[[ 10  11  -4  14  13   2 -14]
 [ 60  -9 -18  16  19  -6  -9]
 [ -4  22  14   4  78   9 -17]
 [ 53  -5 -11  13  39  -3  -9]
 [ 69 -13 -18  16  27  -7  -8]
 [ 77 -16 -20  17  26  -7  -6]
 [ -6  21   2  -1  42  -2 -39]
 [ 77 -16 -21  17  26  -7  -6]
 [ -9  23   8   2  54   4 -27]
 [ 57  -8 -14  15  29  -4  -8]
 [ 77 -16 -21  17  25  -7  -6]
 [ 77 -16 -20  17  25  -7  -6]] => 10

[[-25  -2  30   8  30  24  13 -39 -48 -63 -13  16 -43 -23 -73]
 [-28   6  32  -3  13  27  12 -44 -49 -42 -10  13 -43 -21 -71]
 [-46  18  38  28   9  50 -36 -21   7 -41 -53  -1   3  -3   9]
 [ -8  52 -10  31  40  15 -22 -39  33   9 -33  23 -19 -23   4]
 [ 25 -40  22  18  30 -34  -6 -45 -13 -41 -11 -31  32 -47 -11]
 [-17  31   3  26  28  14 -47 -31  27   7 -45  -6 -12 -22  46]
 [-15  15  28  -4   7  33   5 -39 -24 -36   6  21 -45  -8 -63]
 [-12  43  28 -20 -14  31  -3 -33 -16  13   7   7 -44 -13 -18]
 [ 24  -8  13  30  72  -5 -19 -50 -16 -56 -18  -2  -2 -33 -25]] => -25

[[ 88  38  24 -39 -32  24 -91  -7]
 [-30  11 -86 -53 -42  39 -33  21]
 [ 32  58 -80  38  32 -60  11  81]
 [-92  63 -83  53 -44 -54  47 -32]
 [-40 -44  79 -19  64 -15  37 -36]
 [-15  23 -83 -83  93 -85 -66  -3]
 [ 62 -11   5  37 -60  36  88 -61]
 [ 95 -63  22 -46 -36  47  62  65]
 [ 76  11  81  63  54 -42  77  79]
 [ 25  28  68  -7 -90 -18 -74 -78]
 [-94  72 -24 -90 -33   1 -77  30]] => 88

[[ 17 -18  28 -40  -7  61 -87]
 [-35 -63 -35  63 -48  41 -56]
 [ 58  27   0  15  58 -79 -32]
 [-32  56  91 -18 -74  36  35]
 [ 70  39  54 -34  17  14  -9]
 [ 38  15 -12  -4 -98  45  39]
 [-35 -64   3 -21  67  21  46]
 [-46 -17  50  91  52 -88  79]
 [ 30 -93  -1 -48 -30 -46 -64]] => 17

[[-66  67   7  62 -33 -25  20  25]
 [ 33 -33 -51 -38 -17  -9 -53  39]
 [ 36 -36  44 -16  56  30  36 -69]
 [  8  -8 -39 -12   3   9 -39  23]
 [ -1   1  61  15  -5 -22  62 -39]
 [ 64 -64  24 -47  14  -7  17 -37]
 [ 77 -78  -8 -67   0 -13 -15 -10]
 [ 75 -75 -36 -72 -13 -16 -42  17]
 [-69  70  -5  62 -44 -31   9  41]
 [ 19 -19 -46 -25 -24 -14 -45  42]
 [ 52 -53   0 -44  12   2  -6 -18]] => -66

[[  67  -23  -38  -62  -69   52   17  -34  -59   -5   42  -23]
 [  27   74  -70  -13   65    8  -57  -14   39   35  -10  -58]
 [ -29    7   13   43    1   37   95  -49   49   -5  -26   77]
 [  14   42   62   34  -22  -97  -39   -6   47   32   53   30]
 [  87   83   84    7  -17   42  -15   18   -3   -2   -2   31]
 [  24   56  -76  -31   32  -12  -62   -9   47   45    2  -74]
 [ -18  -75  -26   66   37  -40   33  -17  -13  -39   31  -85]
 [   0 -103    3   67  -27  -16   27   51   51   -5   43  -33]] => 67

[[-83  14  -6  -4  10  38 -27]
 [-91  24 -11  -5  12  44 -29]
 [-81  12  -6  -4  10  37 -26]
 [-96  33 -17  -6  16  50 -33]
 [-79  11  -5  -4  10  36 -26]
 [-93  27 -13  -5  13  46 -30]
 [-89  21 -10  -5  12  42 -29]
 [-77   9  -4  -4  10  35 -26]
 [-95  30 -15  -6  15  48 -31]
 [-87  19  -9  -4  11  41 -28]
 [-75   8  -3  -4  10  34 -25]
 [-85  16  -8  -4  10  39 -27]] => -83

[[-93 -22 -41  49  30  23 -45  61 -85 -48  38  85 -30  24  67  71]
 [ 10 -40 -28  41  -7  44  -8  64 -90 -36   5  78  -4   9  72 -42]
 [  1  -1 -10 -23  -3 -22  15  -6 -24   4 -15 -14   7  19   8 -10]
 [  8  31   4  27  19 -32 -44 -36  56  -8  17 -22   2   1 -37  58]
 [-77 -11  -5 -58   1 -68  32 -27 -29  39 -39 -57 -21 -16  -4  49]
 [-57   6 -11  16   4 -55  10  -6   3  25 -32 -41  -7 -19  -4  27]
 [ 16 -18   3 -28 -20  30  57  38 -39  14  -2   0  10 -13  37 -59]] => -93

[[  2  -6  23   7   9  -9  16  -1  -8]
 [  7 -15   8 -23 -11   6  47 -25  12]
 [ 17  19 -14 -19 -13  48  34   3  55]
 [ 26 -15 -18 -40 -16   9  57 -48  16]
 [  0  35  35  73  51 -10 -56  66 -21]] => 2
